Below are the code and all the weights of a small trained network. Each question names an input and a class and asks about switching units off, where a switched-off unit gives its printed mean instead of its output.

import numpy as np


def w(rows, s, z=0):
    codes = np.array(rows[::2]) - 128.0
    scale = np.full(codes.shape[1], s)
    scale[-1] = z or s
    return codes * scale


def norm(h):
    return h / np.sqrt((h * h).mean(-1, keepdims=True) + 1e-5)


def f(y):
    return np.maximum(y, 0)


def log_softmax(a):
    a = a - a.max(-1, keepdims=True)
    return a - np.log(np.exp(a).sum(-1, keepdims=True))


def net(x, mask):
    res = np.array(x, float).reshape(1, 4) / 4 @ E
    u = 0
    for l in range(3):
        y = f(norm(res) @ A[l][:, :-1].T + A[l][:, -1])
        res = res + np.where(mask[u : u + 3], y, B[l][:, -1]) @ B[l][:, :-1]
        u += 3
    return log_softmax(norm(res)[-1] @ U[:, :-1].T + U[:, -1])


A, B = {}, {}
E = w([
[105,127,138,116,136,128,105,106,110,99],'x0',
[115,192,138,184,190,169,78,118,187,149],'x1',
[19,141,88,135,95,144,108,189,123,140],'x2',
[139,113,119,127,146,81,2,125,139,173],'x3',
],0.0096)
A[0] = w([
[88,106,100,139,138,87,85,182,31,208,208],'0.n1',
[88,94,144,103,121,232,152,182,151,87,86],'0.n2',
[150,1,125,87,67,106,149,179,37,109,3],'0.n3',
],0.0067,0.0047)
B[0] = w([
[90,77,34,82,124,184,128,51,180,172,253],'0.n1',
[141,64,68,103,209,168,162,87,200,165,175],'0.n2',
[158,254,241,196,90,191,50,191,120,90,235],'0.n3',
],0.0082,0.0066)
A[1] = w([
[139,66,133,112,38,112,123,190,2,156,10],'1.n1',
[75,96,140,216,169,137,246,194,42,64,9],'1.n2',
[152,95,107,60,146,61,65,168,86,192,49],'1.n3',
],0.0066,0.0016)
B[1] = w([
[115,155,215,134,85,199,10,154,40,96,211],'1.n1',
[145,71,79,184,167,146,52,2,132,179,252],'1.n2',
[167,70,96,216,142,91,118,122,91,201,229],'1.n3',
],0.012,0.0031)
A[2] = w([
[254,133,218,72,163,17,138,116,142,86,2],'2.n1',
[127,184,154,161,200,166,89,163,163,140,45],'2.n2',
[55,214,108,96,107,216,115,146,126,116,67],'2.n3',
],0.0091,0.0021)
B[2] = w([
[47,133,63,73,138,1,166,211,221,166,233],'2.n1',
[148,173,193,146,15,201,112,104,34,4,226],'2.n2',
[119,174,140,103,90,25,86,200,156,100,255],'2.n3',
],0.0099,0.0049)
U = w([
[233,240,234,142,56,246,24,225,44,6,2],'0',
[203,27,24,161,225,225,90,25,104,193,215],'1',
[3,135,34,8,126,60,217,189,218,121,149],'2',
],0.0068,0.0031)

Each question gives the input, the list of numbers given to net, and the class t.
The units are the neurons (one row each of A and B). Each row of codes is followed by its name. A weight is (code - 128) times the scale printed after its matrix; where a second scale follows, it is the last column's (A, B and U).
mask holds one flag per neuron, layer by layer. A switched-off neuron (its flag False) gives its mean, the last column of its row in B, instead of its output. The means were averaged over made-up inputs and are rounded, as every weight is.
A unit's drop is (log p(t) with every unit on - log p(t) with that unit switched off) / (log p(t) with every unit on - log p(t) with every unit switched off).
The circuit of an input: a set's keep is (log p(t) with only the set's units on - log p(t) with every unit switched off) / (log p(t) with every unit on - log p(t) with every unit switched off). Starting from all 9 units, units are removed one at a time, each time the one whose removal leaves the highest keep (on an exact tie, the one counted first), for as long as the keep stays at least 0.8.
circuit, biggest first: the units of the circuit, biggest drop first
top k neurons: the k neurons with the biggest drops, biggest first
top k neurons in layer l: the k neurons of layer l with the biggest drops, biggest first
drop when u is switched off: that unit's drop, to one decimal
input [-1,5,0,-7], class 1: top neuron : [0.n3]
input [-4,-8,8,4], class 0: top 3 neurons : [0.n3, 1.n1, 2.n1]
input [-4,4,4,-6], class 1: circuit, biggest first : [1.n2, 0.n1]
input [-5,0,3,-3], class 1: top 4 neurons : [0.n3, 0.n1, 2.n1, 2.n3]
input [-7,-7,3,-6], class 0: top 3 neurons : [0.n3, 1.n1, 1.n3]
input [-3,3,-6,5], class 2: top 3 neurons : [2.n1, 0.n1, 1.n2]
input [0,1,-7,6], class 2: top 3 neurons : [2.n1, 1.n2, 0.n1]
input [-4,5,-4,-6], class 1: top 2 neurons : [0.n3, 1.n2]
input [4,6,5,-7], class 1: circuit, biggest first : [1.n2, 0.n3]
input [4,-4,3,-7], class 1: top 2 neurons : [1.n2, 0.n2]
input [0,4,8,-8], class 1: top 4 neurons : [1.n2, 0.n1, 0.n3, 2.n1]
input [5,3,-5,-5], class 1: top 3 neurons : [0.n3, 1.n2, 2.n3]
input [8,5,-8,0], class 2: top 2 neurons : [2.n1, 0.n3]
input [-5,-5,-6,5], class 2: circuit, biggest first : [2.n1]
input [-6,7,0,6], class 0: top 2 neurons : [2.n2, 1.n2]
input [7,-4,-5,-1], class 2: top 2 neurons in layer 2 : [2.n1, 2.n2]
input [0,-7,5,6], class 0: top 3 neurons : [0.n3, 1.n1, 2.n1]
input [-2,-7,7,-1], class 0: top 2 neurons : [0.n3, 1.n1]
input [-4,0,-4,3], class 2: top 2 neurons in layer 1 : [1.n2, 1.n1]
input [-3,8,-7,3], class 0: circuit, biggest first : [2.n2]
input [-2,-6,-8,7], class 2: drop when 2.n1 is switched off : 1.4
input [-4,-2,1,-5], class 1: drop when 1.n2 is switched off : 0.5
input [7,2,-7,-1], class 2: drop when 2.n1 is switched off : 0.5
input [1,-4,-1,-8], class 1: drop when 1.n2 is switched off : 0.9
